Below are the code and all the weights of a small trained network. Each question names an input and a target symbol and asks about switching units off, where a switched-off unit gives its printed mean instead of its output.

import numpy as np


def w(rows, s, z=0):
    codes = np.array(rows[::2]) - 128.0
    scale = np.full(codes.shape[1], s)
    scale[-1] = z or s
    return codes * scale


def f(y):
    return np.maximum(y, 0)


def softmax(a):
    e = np.exp(a - a.max(-1, keepdims=True))
    return e / e.sum(-1, keepdims=True)


def log_softmax(a):
    a = a - a.max(-1, keepdims=True)
    return a - np.log(np.exp(a).sum(-1, keepdims=True))


def net(x, mask):
    ids = ['αβγεζηθμστψω'.index(c) for c in x.split()]
    T = len(ids)
    res = E[ids] + P[:T]
    u = 0
    for l in range(2):
        q, k, v = (res @ M[l].T for M in (Q, K, V))
        z = softmax(np.where(np.tri(T) > 0, q @ k.T / 3**0.5, -1e9)) @ v
        res = res + np.where(mask[u], z, O[l][:, -1]) @ O[l][:, :-1]
        u += 1
        y = f(res @ A[l][:, :-1].T + A[l][:, -1])
        res = res + np.where(mask[u : u + 12], y, B[l][:, -1]) @ B[l][:, :-1]
        u += 12
    return log_softmax(res[-1] @ U[:, :-1].T + U[:, -1])


Q, K, V, O, A, B = {}, {}, {}, {}, {}, {}
E = w([
[166,39,111,108],'α',
[78,102,117,112],'β',
[52,75,132,207],'γ',
[69,118,149,175],'ε',
[145,179,37,190],'ζ',
[82,116,129,94],'η',
[105,66,95,83],'θ',
[164,114,143,99],'μ',
[62,173,183,107],'σ',
[89,20,73,120],'τ',
[117,173,101,252],'ψ',
[91,109,139,120],'ω',
],0.025)
P = w([
[2,76,119,131],'0',
[155,170,144,149],'1',
[142,160,153,124],'2',
[122,144,159,109],'3',
[133,160,150,94],'4',
[94,143,128,77],'5',
[91,139,155,79],'6',
[107,163,139,73],'7',
],0.0045)
Q[0] = w([
[55,194,154,2],'0.h0',
[109,79,31,89],'0.h0',
[130,59,206,142],'0.h0',
],0.0098)
K[0] = w([
[88,79,74,121],'0.h0',
[67,125,195,8],'0.h0',
[96,104,141,137],'0.h0',
],0.012)
V[0] = w([
[157,89,95,189],'0.h0',
[85,254,206,43],'0.h0',
[151,97,120,215],'0.h0',
],0.0055)
O[0] = w([
[95,235,110,159,149],'0.h0',
[57,90,255,190,1],'0.h0',
[146,81,47,158,182],'0.h0',
],0.0057,0.0015)
A[0] = w([
[92,39,215,108,182],'0.n0',
[103,128,91,182,65],'0.n1',
[53,167,142,174,189],'0.n2',
[82,102,229,202,115],'0.n3',
[64,217,166,87,230],'0.n4',
[114,200,133,80,84],'0.n5',
[106,153,240,167,3],'0.n6',
[54,120,59,110,143],'0.n7',
[248,91,136,195,12],'0.n8',
[105,149,169,103,74],'0.n9',
[224,171,101,190,173],'0.n10',
[232,105,121,81,39],'0.n11',
],0.012,0.0043)
B[0] = w([
[168,147,175,108,254],'0.n0',
[142,147,104,163,185],'0.n1',
[84,129,53,155,243],'0.n2',
[100,90,73,161,213],'0.n3',
[9,111,78,100,219],'0.n4',
[134,70,118,168,157],'0.n5',
[179,140,66,41,157],'0.n6',
[195,182,159,130,240],'0.n7',
[62,112,199,164,146],'0.n8',
[89,255,129,82,149],'0.n9',
[124,206,142,152,186],'0.n10',
[107,67,45,51,152],'0.n11',
],0.0084,0.0095)
Q[1] = w([
[112,142,92,245],'1.h0',
[111,72,137,127],'1.h0',
[56,190,117,106],'1.h0',
],0.011)
K[1] = w([
[29,144,62,150],'1.h0',
[113,53,100,143],'1.h0',
[125,154,2,65],'1.h0',
],0.0076)
V[1] = w([
[59,103,193,117],'1.h0',
[108,151,30,86],'1.h0',
[179,53,2,213],'1.h0',
],0.0061)
O[1] = w([
[117,122,63,143,138],'1.h0',
[133,156,151,40,254],'1.h0',
[116,103,245,116,154],'1.h0',
],0.011,0.01)
A[1] = w([
[178,138,156,114,174],'1.n0',
[147,46,182,94,62],'1.n1',
[88,188,135,79,36],'1.n2',
[122,40,117,112,9],'1.n3',
[79,55,111,104,133],'1.n4',
[81,146,145,128,117],'1.n5',
[109,119,191,178,97],'1.n6',
[130,151,6,184,103],'1.n7',
[180,134,156,113,162],'1.n8',
[143,101,109,54,169],'1.n9',
[89,153,114,149,173],'1.n10',
[141,82,130,243,145],'1.n11',
],0.013)
B[1] = w([
[157,106,163,169,165],'1.n0',
[143,158,52,50,161],'1.n1',
[193,54,156,156,217],'1.n2',
[81,254,124,47,141],'1.n3',
[124,208,208,106,215],'1.n4',
[130,117,121,114,187],'1.n5',
[73,126,102,161,166],'1.n6',
[154,67,158,83,222],'1.n7',
[114,94,179,143,160],'1.n8',
[176,137,77,232,247],'1.n9',
[82,144,120,99,223],'1.n10',
[165,58,84,113,171],'1.n11',
],0.0098,0.015)
U = w([
[60,206,56,207,184],'α',
[94,77,75,40,181],'β',
[132,97,228,97,46],'γ',
[182,155,17,223,82],'ε',
[74,32,175,186,238],'ζ',
[137,255,105,109,18],'η',
[123,224,201,158,149],'θ',
[130,98,209,110,42],'μ',
[209,32,154,220,253],'σ',
[20,180,175,106,127],'τ',
[85,182,95,146,240],'ψ',
[111,129,185,120,106],'ω',
],0.0092,0.0032)

Each question gives the input, a string of symbols that net reads in full, and the target symbol t.
The units are the heads (3 rows each of Q, K, V and O) and the neurons (one row each of A and B). Each row of codes is followed by its name. A weight is (code - 128) times the scale printed after its matrix; where a second scale follows, it is the last column's (O, A, B and U).
mask holds one flag per unit, layer by layer, with each layer's heads first. A switched-off unit (its flag False) gives its mean, the last column of its rows in O or B, instead of its output. The means were averaged over made-up inputs and are rounded, as every weight is.
A unit's drop is (log p(t) with every unit on - log p(t) with that unit switched off) / (log p(t) with every unit on - log p(t) with every unit switched off).
The circuit of an input: a set's keep is (log p(t) with only the set's units on - log p(t) with every unit switched off) / (log p(t) with every unit on - log p(t) with every unit switched off). Starting from the 12 units with the biggest drops (on a tie, the unit counted first), units are removed one at a time, each time the one whose removal leaves the highest keep (on an exact tie, the one counted first), for as long as the keep stays at least 0.8.
units of the circuit, in order: the units of the circuit, biggest drop first
top k neurons: the k neurons with the biggest drops, biggest first
k most important neurons of layer l: the k neurons of layer l with the biggest drops, biggest first
input ε τ α, target η: most important neuron of layer 1 => 1.n1
input β θ μ β μ, target ε: units of the circuit, in order => 1.n9, 0.n11
input σ α μ σ γ β, target ε: 3 most important neurons of layer 0 => 0.n9, 0.n6, 0.n4
input ε σ ω ψ ψ, target β: 3 most important neurons of layer 1 => 1.n7, 1.n9, 1.n10
input σ η ζ β ζ σ η, target ε: top 4 neurons => 1.n9, 0.n6, 0.n9, 1.n2
input ε γ α β β σ, target β: units of the circuit, in order => 1.h0, 0.n4, 1.n7
input σ μ μ ψ β, target ε: top 3 neurons => 0.n6, 1.n9, 0.n9
input τ α ω η, target σ: top 2 neurons => 1.n9, 0.n7
input μ ζ ζ σ ε μ α, target β: units of the circuit, in order => 0.h0, 1.n1, 0.n7
input μ ψ σ ψ γ, target β: top 2 neurons => 0.n4, 0.n3
input ω ψ ψ ψ ε, target τ: top 2 neurons => 1.n9, 1.n2
input τ γ β ε ε β ψ η, target σ: units of the circuit, in order => 0.h0, 1.h0, 1.n9, 1.n2
input β β β ω μ, target σ: 2 most important neurons of layer 0 => 0.n4, 0.n2
input μ ε ψ ε τ ω σ ε, target β: units of the circuit, in order => 0.n4, 1.n7, 1.h0
input ζ β ζ γ ζ η, target γ: most important neuron of layer 1 => 1.n2
input σ α ω μ ω, target ε: 4 most important neurons of layer 0 => 0.n6, 0.n9, 0.n3, 0.n4
input σ ε σ η ω σ ω, target ε: 3 most important neurons of layer 0 => 0.n6, 0.n9, 0.n4
input β σ θ ε, target β: units of the circuit, in order => 1.n7, 1.h0, 0.n4
input α α η σ ω γ, target β: top 2 neurons => 0.n4, 0.n0
input σ μ α ε σ η ω η, target ε: units of the circuit, in order => 1.h0, 1.n9, 0.n6, 0.n4
input α μ μ ψ, target α: top 3 neurons => 0.n10, 1.n6, 1.n2
input ζ τ α ψ η ψ ψ η, target γ: top 2 neurons => 0.n4, 0.n0
